Rows, each followed by one of two labels for a hidden trait (new trait and labels in each part)
[-32 -48  79  36  32  30  55  31  62  27 -28  -4  43 -32 -18  81]	j877
[-28  28  54 -16  -1 -16  61   1   6   0 -76  14  12  10  21 -29]	j877
[ 27 -48   2  25  -5  34  -8  20  21  38  48 -14  14  -7 -16  46]	J818
[  9  52 -27  12  -6  19 -30   2  -6 -44 127 -24  12 -24 -20 -28]	J818
[  7  54 -44  19 -19   9 -54   8 -43 -29  44   0  48  -9 -25 -22]	j877
[  5  -6 -42  10  33  13 -46 -10 -10  27  50 -23 -26  -8 -19  41]	J818
[  6 -19  -8  -5   7  19 -10  14   8  37 -31 -10   4   9 -12  33]	J818
[  7 -15  33   5   1   9  62   2  22  -1  70 -22 -55   1  30 -32]	J818
[-17 -13  11  16  53   0   5 -16  43 -20  16 -12 -13 -25  -8  45]	j877
[ 26 -74 -21  22 -43  17 -21   9   6  32  19  14  -9 -12  -2   6]	j877
[-37  53   5  21   7  -1  11  -3   5 -41   5   0  53 -24 -14  -5]	j877
[ 13 -83  54   5   5  28  88  32  52  81  -4 -15 -40  10  20  31]	J818
[-28   9  29  -8  31 -13  12  -6  15 -17 -38   5  11  -5   5   8]	j877
[  4  61 -33  15  -8  22 -33  11 -22 -34 102 -28  38  -4 -23 -12]	J818
[-26  11   3  19  30  -6 -34  -5  16 -11 -40   5  48 -14 -28  38]	j877
[  0   8 -30  25 -26   8 -51   7 -18 -21  10  18  56 -22 -27 -11]	j877
[ -8  -9   9 -11  32   6   0   2  17   8 -28 -14  -7   5  -9  33]	J818
[ 12  50 -50  17 -23  10 -48   5 -23 -43 101  -9  24  -9 -19 -40]	j877
[-24   2  23  23  25  -3   1  -4  24 -21  -8   6  24 -32 -11  33]	j877
[ 24 -57 -39  37  14  12 -52 -16  23   4  70   0 -39 -35  -7  43]	j877
[ 21 -30   5  18 -19  24  12  20   8  37  75  -7 -19  -4   2  -5]	j877
[ 15 -31  14   4 -25  21  22  25  -2  43  -1  -1   7   8   0   6]	j877
[-19  54  40  -8  23 -18  46  -6  16 -24 -25  -6  -1   0  14 -23]	j877
[ -1  18   8  19  -4  20  23   4  21 -13  86 -24  -6  -5   3 -21]	J818

Next part:
[-32  -4 -19 -34  15 -60  10  33  84  19   6 -19   5  24 -20 -18   5  -8
  32  15  14 -20  33 -22  11  -5  11   6  -9 -14  23   1  27   1 -27 -13
 -54  15  34   7 -17   2  -6   4   1   8 -49]	<65>
[  0   8 -16  -9  14 -18   0   7  25   9   3   1   0  17 -20 -10  -1   5
  19  -2   1 -14  13  -4  -3 -11  -2  -2  -3  -7   5  14   7  10  -4  -6
 -10   5  -2   7  -2   1   0  -2  -5 -11 -12]	<68>
[-25 -10 -29 -26  -3 -38  14  21  45  12   5 -11   3 -12 -15  -2  16 -16
  41   7  14 -14   2  -5   3  -8  15   1 -12   0  20  -6  18 -13 -15  -2
 -32  14  35  -3 -16   7   0   8  -7  12 -54]	<68>
[-40 -10 -23 -34   5 -51  14  38  67  20   5 -19   8   9 -17 -13  12 -11
  48   9  22 -20  24 -22   3  -3  15   6  -9 -12  27   0  24  -4 -28 -11
 -41  18  39   6 -14  -3  -5   7   3  11 -46]	<68>
[-18  -5   9 -16  19 -11   1  28  56  11   0 -24   6  55 -14 -31 -18  -2
  -9  16  -3   2  63 -38  40  -1   3   7  -1 -24   5  -6  23  18 -25  -7
 -21  -3  18  19 -12  -7 -13  -6  17  20 -15]	<65>
[-27  -4 -17 -28  10 -44   8  35  34  27   6 -20   4  24 -23 -17   4  -5
  28  12  12 -18  35 -19  17  -4   8   6  -8 -16  21   4  21   1 -22  -9
 -35  10  33   8 -17   3  -4   2   3   6 -43]	<65>
[-22   7   9 -33  31 -29  -2  43  63  27   7 -28   4  53 -24 -39 -15   5
  12  20   6 -15  67 -46  27   0   2  13  -3 -26  14  23  42  24 -33 -18
 -46   4  25  27 -15  -2 -12  -5  12   0 -34]	<65>
[-27   3 -12 -37  24 -36   5  45  87  30   8 -29   6  51 -18 -34  -6   2
  19  18  12 -16  65 -36  15   3   5  16  -5 -29  22   7  41  18 -32 -17
 -54   7  39  23 -17   8 -13   0  10  -2 -36]	<65>
[-18  -6 -25 -32   9  -8  11  28  34  24   7 -23   8  40   8 -23  -3   2
   4   8   8  -5  24 -24  -3   1   6  10   2 -24  32 -10  31   8 -19 -12
 -44   1  57   0 -17   9  -7   5  13  -1 -33]	<68>
[-15   8  16  -9  33 -48 -15  14  62  24   0   0   1   6 -46 -11   2   7
  51  -1  26 -29  42 -22  12  -5  -3   2 -16  -4  -6  45  17  24 -28  -6
  -7  14 -68  30   1 -31  -2 -12   3   0  33]	<65>
[  2  -2 -22  -1  17   9   3  -5  -3  12   1  -6   7  30  11  -8  -7  15
 -18  -9 -14   4   5  -5  -9   0  -8   3   9 -16  14  -2  17  16   6  -5
  -8  -7   6   0  -4   4  -3   0  13 -15  12]	<68>
